What each symbol does to the points:
* | di fo se vi
Q747 | Q814 Q624 Q204 Q777
Q496 | Q24 Q575 Q480 Q790
Q254 | Q790 Q201 Q148 Q440
Q379 | Q602 Q817 Q833 Q587
Q562 | Q41 Q615 Q758 Q334
Q527 | Q691 Q747 Q208 Q204
Q226 | Q867 Q835 Q410 Q335
Q663 | Q701 Q379 Q70 Q833
Q777 | Q624 Q458 Q375 Q724
Q724 | Q458 Q867 Q364 Q226
Q201 | Q977 Q527 Q440 Q208
Q480 | Q496 Q790 Q770 Q254
Q440 | Q201 Q208 Q524 Q701
Q534 | Q410 Q41 Q880 Q562
Q458 | Q880 Q758 Q724 Q867
Q802 | Q479 Q534 Q624 Q880
Q41 | Q335 Q770 Q562 Q615
Q716 | Q148 Q524 Q24 Q540
Q770 | Q480 Q254 Q615 Q148
Q880 | Q534 Q562 Q458 Q758
Q790 | Q575 Q977 Q254 Q201
Q375 | Q777 Q724 Q817 Q364
Q410 | Q226 Q335 Q534 Q41
Q624 | Q802 Q880 Q777 Q458
Q479 | Q364 Q410 Q802 Q534
Q602 | Q204 Q375 Q379 Q817
Q758 | Q562 Q334 Q867 Q660
Q660 | Q334 Q24 Q835 Q496
Q615 | Q770 Q148 Q334 Q716
Q524 | Q440 Q701 Q540 Q663
Q24 | Q716 Q540 Q496 Q575
Q364 | Q724 Q226 Q479 Q410
Q977 | Q70 Q691 Q201 Q527
Q148 | Q254 Q440 Q716 Q524
Q701 | Q208 Q602 Q663 Q379
Q587 | Q817 Q479 Q814 Q802
Q691 | Q833 Q814 Q527 Q747
Q335 | Q835 Q480 Q41 Q770
Q867 | Q758 Q660 Q226 Q835
Q835 | Q660 Q496 Q335 Q480
Q817 | Q375 Q364 Q587 Q479
Q575 | Q540 Q70 Q790 Q977
Q833 | Q379 Q587 Q691 Q814
Q814 | Q587 Q802 Q747 Q624
Q334 | Q615 Q716 Q660 Q24
Q70 | Q663 Q833 Q977 Q691
Q204 | Q747 Q777 Q602 Q375
Q208 | Q527 Q204 Q701 Q602
Q540 | Q524 Q663 Q575 Q70

In the rows, 69 means zero.

The rows follow the links: the fewer symbols apart two points are, the more alike their rows tend to be.

Here are some points, each with a row of numbers. One shown again gets a slightly different row.
Q716: 97,79,60,82,64,61,73,74,70,66,65,66,38,89,96,86,107,58,45,72,82,41,46,86,71,98,79,85,52,62,48,94,88,111,82,56,88,99,51,52,45,48,58,76,55,67,73,33,86,71,84,70,91,87,69,85
Q624: 59,63,71,66,86,90,72,77,81,61,84,71,107,68,73,40,93,75,45,74,67,93,118,49,67,58,61,71,111,59,65,62,81,32,47,58,64,51,86,64,78,97,58,43,48,56,57,108,58,55,70,83,41,51,70,64
Q867: 55,64,74,82,78,71,75,51,69,65,59,113,77,53,84,51,108,59,40,42,71,56,79,63,78,60,38,80,73,73,74,62,103,59,83,55,83,94,74,43,58,70,64,83,3,58,67,75,70,97,72,73,69,39,60,84
Q701: 113,83,80,42,67,83,79,69,72,77,69,8,62,108,84,86,67,77,54,86,86,74,68,78,72,89,110,69,71,45,42,74,53,70,46,46,59,78,55,68,76,82,64,59,100,90,67,63,67,44,65,78,58,69,70,64
Q724: 61,26,42,80,50,39,79,76,76,66,102,86,87,21,51,57,69,56,91,87,77,85,98,52,59,40,48,69,96,74,99,54,55,66,64,80,73,66,96,92,85,53,57,90,74,61,81,105,84,71,81,72,62,57,53,61
Q817: 89,73,101,34,76,87,91,49,67,87,57,52,78,75,58,58,74,82,47,52,75,72,96,58,81,59,75,65,89,59,76,36,49,22,50,56,52,66,74,53,91,99,69,71,67,88,75,112,53,62,56,61,47,19,58,73
Q148: 97,86,49,78,67,68,73,86,55,72,62,59,49,100,74,90,102,63,52,81,70,48,42,89,77,97,82,86,58,63,50,108,76,112,80,65,92,102,50,73,46,48,62,79,69,62,82,38,75,58,88,80,92,85,60,88
Q440: 53,97,89,69,70,80,42,69,78,75,46,61,43,84,68,81,21,86,89,68,50,67,38,84,54,83,85,62,34,71,62,69,68,77,80,90,65,46,58,59,65,73,93,38,99,74,54,39,77,87,49,48,80,105,90,55
Q254: 88,91,50,77,72,77,74,87,44,66,51,60,68,106,65,93,96,73,55,78,66,56,33,84,82,94,72,84,49,69,55,112,71,111,84,72,83,92,50,89,52,49,72,80,80,65,82,40,65,54,88,78,89,90,68,88
Q587: 92,69,93,34,66,82,88,48,71,94,55,49,62,72,45,65,61,78,58,57,72,70,85,62,72,62,75,67,83,60,88,33,39,34,51,69,51,62,72,56,101,89,70,73,83,79,77,109,57,68,41,52,51,18,52,73
Q208: 95,81,79,38,71,90,76,78,65,69,69,9,85,110,79,89,74,79,55,88,89,78,69,70,72,93,103,66,78,49,44,86,57,67,42,48,59,70,56,80,78,87,65,62,96,92,68,58,55,42,68,84,56,74,68,62

Each walk starts at a row. The symbols on each line, taken left to right, move it on to the next point.
Answer with the point's row; about right is enough.
47,98,82,70,70,86,44,77,63,69,43,68,55,89,59,82,28,88,89,68,45,72,34,83,58,84,75,56,36,75,61,83,64,78,82,95,64,43,61,77,63,71,99,46,100,77,64,30,61,79,57,60,85,105,90,60
se di vi se	106,90,88,50,61,73,61,67,93,92,67,19,18,90,91,79,46,75,63,78,73,54,57,82,63,82,116,69,62,42,49,60,54,73,65,62,63,68,60,45,70,78,73,45,101,76,65,59,89,63,56,50,75,85,75,63
fo fo di vi	56,48,44,81,72,67,75,86,89,54,105,81,106,41,65,46,79,63,70,90,68,95,121,47,56,50,50,68,109,61,82,66,73,53,54,72,75,49,95,78,84,75,52,52,62,49,64,111,76,57,76,77,50,70,60,57
115,95,83,42,61,71,71,66,87,87,72,7,36,104,81,83,54,79,57,80,86,57,60,85,68,88,117,71,65,41,45,62,51,73,53,53,62,74,55,53,68,70,65,54,103,89,68,64,78,52,64,64,66,76,73,61
vi vi vi vi	68,24,53,74,55,36,78,64,68,71,95,84,81,22,53,56,62,51,93,78,84,77,89,54,69,33,48,62,92,84,101,47,50,61,65,77,69,75,90,94,82,56,61,99,70,69,81,104,72,75,74,67,67,46,53,65
vi fo di se fo	90,74,67,82,61,59,63,64,74,61,69,62,35,74,109,83,93,52,52,69,79,48,48,87,70,87,88,83,49,59,47,84,97,102,85,54,89,101,51,47,42,53,61,79,43,68,70,25,96,85,77,73,90,85,75,83
57,95,67,73,79,89,59,87,35,66,45,71,74,104,51,93,57,84,82,70,53,69,28,80,74,90,69,74,42,85,61,109,64,93,82,87,66,64,52,92,58,58,88,69,98,73,73,28,47,56,76,78,81,100,80,78
vi fo fo	94,69,79,36,55,77,86,49,81,93,54,49,55,61,39,75,57,73,73,61,76,68,79,59,57,63,72,65,76,59,100,37,36,42,52,85,58,62,75,55,102,89,74,69,88,75,79,106,66,82,37,44,57,23,44,67
se vi se	75,72,94,42,84,91,80,55,66,81,65,60,96,79,61,50,80,83,41,54,71,80,107,54,78,63,66,67,91,61,66,43,61,23,50,45,49,67,72,63,86,106,65,63,55,79,60,109,51,57,63,72,40,25,62,73
72,95,54,78,77,90,70,90,36,63,48,61,75,104,53,91,76,82,68,73,59,63,33,83,81,94,70,82,46,75,56,114,65,103,85,82,72,78,47,90,52,51,86,74,91,73,78,33,53,51,86,83,86,90,74,85
se di fo	89,98,89,59,62,74,50,64,96,88,64,31,16,84,85,80,33,81,73,68,59,59,48,85,55,83,106,63,49,53,57,56,57,74,65,74,62,60,57,38,69,69,78,33,98,74,61,53,92,75,49,43,76,87,83,60
fo vi di vi di	52,55,58,79,79,85,69,89,83,56,96,78,108,55,71,40,90,76,57,84,62,91,126,49,59,51,60,67,105,61,70,64,79,44,47,65,67,49,94,67,76,88,52,47,53,54,55,105,67,57,73,80,45,66,70,57
67,31,66,60,51,29,81,50,59,65,80,89,82,21,54,64,69,51,95,58,96,74,80,56,71,34,42,60,80,87,102,43,57,60,70,65,70,82,80,89,81,59,65,118,55,77,81,89,72,83,74,67,68,35,55,68
se vi di se se	55,51,89,70,75,59,78,40,60,62,59,109,75,40,82,56,97,50,52,40,83,61,78,57,82,58,42,77,72,81,85,53,90,53,86,49,71,90,74,46,62,78,65,102,4,66,75,74,62,95,67,66,65,28,61,81
se fo vi vi fo di	69,95,88,63,61,74,47,62,93,80,56,46,25,83,78,81,27,84,85,66,56,59,43,85,53,84,95,61,42,59,55,58,61,79,68,83,68,49,56,45,66,76,82,35,100,77,59,44,88,86,45,48,82,97,89,58
60,70,63,45,72,101,67,85,67,54,65,27,108,100,72,89,78,62,74,99,82,98,85,61,63,99,90,51,77,68,60,92,64,64,37,73,62,43,62,88,81,98,69,53,91,85,68,55,36,56,55,92,53,89,64,51
fo fo di fo	53,42,85,63,66,51,79,35,56,67,67,98,80,41,72,62,81,51,66,41,88,71,74,60,83,48,42,64,71,85,89,46,78,50,80,52,70,91,75,62,73,72,70,110,19,74,69,79,63,91,62,72,70,27,60,74
di fo di vi	73,66,79,84,62,46,53,55,81,65,73,66,34,66,116,76,74,52,61,61,84,45,48,93,72,82,82,71,49,66,51,71,97,93,93,49,82,93,59,47,45,59,64,81,35,72,60,26,97,93,78,70,82,86,84,71
43,63,57,53,62,96,65,83,91,52,54,50,93,76,63,84,68,58,94,100,74,91,83,57,42,91,77,49,73,72,87,85,61,69,46,110,72,36,71,74,94,90,68,46,100,73,70,68,50,81,31,77,59,86,60,45
di se se	50,66,60,51,66,102,65,93,79,51,56,42,99,91,64,85,68,61,84,103,80,93,86,57,52,99,82,51,76,69,72,91,65,68,44,95,62,39,71,83,92,98,72,51,93,76,71,63,39,71,39,88,54,91,65,46
se fo se se	74,59,62,51,54,79,74,68,94,74,54,59,59,59,43,83,55,63,93,88,72,73,79,62,40,83,70,53,74,63,107,54,38,60,54,114,72,43,76,59,105,82,73,54,101,67,80,89,59,94,28,52,67,63,46,55
58,60,59,54,55,89,65,79,92,66,56,56,75,70,50,85,59,58,96,96,71,82,80,58,39,87,71,49,77,70,97,68,53,64,52,114,72,34,72,62,101,90,69,47,97,69,81,77,54,93,30,63,62,80,52,42
fo se di vi di se	61,35,40,87,63,51,72,87,87,60,103,85,95,32,59,47,76,61,83,96,70,89,111,48,54,42,53,68,105,70,89,62,64,60,54,84,76,54,95,87,88,63,56,71,69,50,68,110,83,61,76,70,56,63,61,59
di fo vi vi	60,61,84,87,64,38,46,52,80,56,79,76,39,60,117,72,56,55,74,55,84,57,48,82,71,67,80,69,44,76,50,68,96,91,94,47,78,88,59,54,38,58,69,84,36,78,54,28,93,93,80,70,83,89,91,68
59,69,83,51,90,100,80,66,74,75,75,68,105,76,68,47,86,78,42,65,72,85,113,50,73,58,66,68,99,58,59,54,76,26,47,43,54,58,81,61,85,101,62,56,48,65,58,107,54,51,68,80,38,41,69,69
fo di vi	61,74,64,93,83,73,77,65,68,62,67,115,74,55,80,46,114,60,31,51,56,57,83,66,77,65,40,89,76,71,74,71,103,67,83,60,85,86,75,45,57,68,60,72,12,42,71,82,74,86,82,69,73,51,68,93
se di di	62,76,55,102,84,72,74,81,66,65,73,118,73,58,70,43,110,69,37,58,40,56,82,73,75,64,41,89,76,69,70,77,97,77,87,68,89,87,78,54,57,54,57,62,31,35,68,79,79,72,94,63,77,58,67,92
45,96,75,73,72,91,49,81,48,62,43,72,71,99,53,83,41,87,86,64,49,70,29,84,70,88,69,59,33,84,60,93,64,90,80,93,64,53,53,89,63,65,95,55,98,76,64,27,51,67,69,68,84,103,86,69
se fo se se fo	77,76,76,43,72,100,71,83,69,56,66,20,103,112,76,87,73,69,63,99,90,89,81,65,70,101,97,58,79,54,46,92,60,70,35,57,54,53,64,86,79,87,63,54,92,88,63,57,44,46,59,95,54,84,72,56
fo di se	86,65,73,42,53,77,80,60,95,84,56,50,52,57,40,78,53,62,87,74,72,65,79,59,48,72,69,59,77,64,107,41,32,53,56,103,65,50,76,55,104,80,74,60,96,68,84,104,69,90,28,48,62,42,45,58
